Below are the code and all the weights of a small trained network. Each question names an input and a class and asks about switching units off, where a switched-off unit gives its printed mean instead of its output.

import numpy as np


def w(rows, s, z=0):
    codes = np.array(rows[::2]) - 128.0
    scale = np.full(codes.shape[1], s)
    scale[-1] = z or s
    return codes * scale


def norm(h):
    return h / np.sqrt((h * h).mean(-1, keepdims=True) + 1e-5)


def f(y):
    return y / 2 * (1 + np.tanh(0.7978845608 * (y + 0.044715 * y**3)))


def log_softmax(a):
    a = a - a.max(-1, keepdims=True)
    return a - np.log(np.exp(a).sum(-1, keepdims=True))


def net(x, mask):
    res = np.array(x, float).reshape(1, 4) / 4 @ E
    u = 0
    for l in range(4):
        y = f(norm(res) @ A[l][:, :-1].T + A[l][:, -1])
        res = res + np.where(mask[u : u + 5], y, B[l][:, -1]) @ B[l][:, :-1]
        u += 5
    return log_softmax(norm(res)[-1] @ U[:, :-1].T + U[:, -1])


A, B = {}, {}
E = w([
[113,103,171,153,109,177],'x0',
[174,110,112,97,254,115],'x1',
[137,181,120,159,106,92],'x2',
[182,43,31,63,112,189],'x3',
],0.0058)
A[0] = w([
[24,61,171,95,137,202,93],'L0N0',
[101,180,135,122,194,2,202],'L0N1',
[174,109,227,249,186,200,151],'L0N2',
[151,166,31,97,84,146,144],'L0N3',
[120,95,102,120,86,143,4],'L0N4',
],0.0058,0.0031)
B[0] = w([
[64,155,119,169,180,153,165],'L0N0',
[99,195,136,254,88,188,252],'L0N1',
[141,208,58,97,189,224,217],'L0N2',
[175,8,98,243,218,171,172],'L0N3',
[167,115,76,123,179,33,112],'L0N4',
],0.0057,0.0041)
A[1] = w([
[106,161,163,98,154,18,61],'L1N0',
[252,98,31,108,220,57,254],'L1N1',
[204,84,77,110,183,254,185],'L1N2',
[100,154,203,169,86,118,80],'L1N3',
[93,83,169,191,79,127,11],'L1N4',
],0.006,0.0036)
B[1] = w([
[188,209,87,184,78,204,113],'L1N0',
[1,170,113,98,143,217,233],'L1N1',
[46,108,43,54,133,142,253],'L1N2',
[81,98,171,174,177,177,160],'L1N3',
[142,115,122,127,131,83,127],'L1N4',
],0.0084,0.0067)
A[2] = w([
[163,95,78,1,170,212,246],'L2N0',
[137,172,162,90,71,80,2],'L2N1',
[154,70,103,90,113,130,45],'L2N2',
[64,60,145,134,143,172,226],'L2N3',
[63,213,104,156,99,126,226],'L2N4',
],0.0083,0.003)
B[2] = w([
[60,35,40,119,47,126,255],'L2N0',
[124,63,60,104,184,173,115],'L2N1',
[101,144,177,110,254,151,128],'L2N2',
[123,119,108,153,31,94,224],'L2N3',
[216,64,135,196,208,113,242],'L2N4',
],0.0065,0.0089)
A[3] = w([
[4,246,160,167,118,79,188],'L3N0',
[42,248,99,166,134,102,92],'L3N1',
[196,19,123,185,114,165,195],'L3N2',
[187,96,100,102,215,2,208],'L3N3',
[163,123,41,161,145,214,251],'L3N4',
],0.0061,0.0026)
B[3] = w([
[213,115,153,162,235,176,202],'L3N0',
[162,154,152,222,137,207,161],'L3N1',
[54,45,125,83,127,42,196],'L3N2',
[91,169,2,185,136,132,116],'L3N3',
[19,80,87,192,133,113,254],'L3N4',
],0.0081,0.0049)
U = w([
[126,99,163,127,87,81,7],'0',
[120,132,202,161,119,58,21],'1',
[3,69,51,63,112,197,252],'2',
[167,185,196,212,221,222,243],'3',
[254,166,206,20,61,68,4],'4',
],0.007,0.0037)

Each question gives the input, the list of numbers given to net, and the class t.
The units are the neurons (one row each of A and B). Each row of codes is followed by its name. A weight is (code - 128) times the scale printed after its matrix; where a second scale follows, it is the last column's (A, B and U).
mask holds one flag per neuron, layer by layer. A switched-off neuron (its flag False) gives its mean, the last column of its row in B, instead of its output. The means were averaged over made-up inputs and are rounded, as every weight is.
A unit's drop is (log p(t) with every unit on - log p(t) with that unit switched off) / (log p(t) with every unit on - log p(t) with every unit switched off).
The circuit of an input: a set's keep is (log p(t) with only the set's units on - log p(t) with every unit switched off) / (log p(t) with every unit on - log p(t) with every unit switched off). Starting from the 12 units with the biggest drops (on a tie, the unit counted first), units are removed one at a time, each time the one whose removal leaves the highest keep (on an exact tie, the one counted first), for as long as the keep stays at least 0.8.
units of the circuit, in order: the units of the circuit, biggest drop first
most important unit: the unit with the biggest drop
k most important neurons: the k neurons with the biggest drops, biggest first
k most important neurons of layer l: the k neurons of layer l with the biggest drops, biggest first
drop when u is switched off: that unit's drop, to one decimal
input [-3,6,6,-1], class 3: units of the circuit, in order	L2N0; L0N1
input [2,-3,6,2], class 0: 3 most important neurons	L0N2; L1N2; L2N0
input [5,-7,-4,-5], class 3: units of the circuit, in order	L2N0; L3N0
input [-8,-1,-4,-1], class 1: most important unit	L0N1
input [2,-7,8,-2], class 3: units of the circuit, in order	L2N0; L3N0
input [8,-8,7,-1], class 0: 4 most important neurons	L1N1; L0N1; L3N2; L2N4
input [-2,-5,0,-2], class 1: 2 most important neurons	L1N1; L2N0
input [-8,-5,-1,-4], class 1: 2 most important neurons of layer 0	L0N2; L0N0
input [0,-5,5,-2], class 3: 3 most important neurons	L2N0; L1N2; L1N3
input [0,-2,-7,-5], class 3: 2 most important neurons	L2N0; L1N2
input [2,0,-8,-6], class 3: 2 most important neurons	L2N0; L1N2
input [6,-7,7,0], class 0: drop when L1N1 is switched off	0.4
input [-6,-7,8,-6], class 3: drop when L2N0 is switched off	0.1
input [-6,7,6,-4], class 3: drop when L0N2 is switched off	0.0
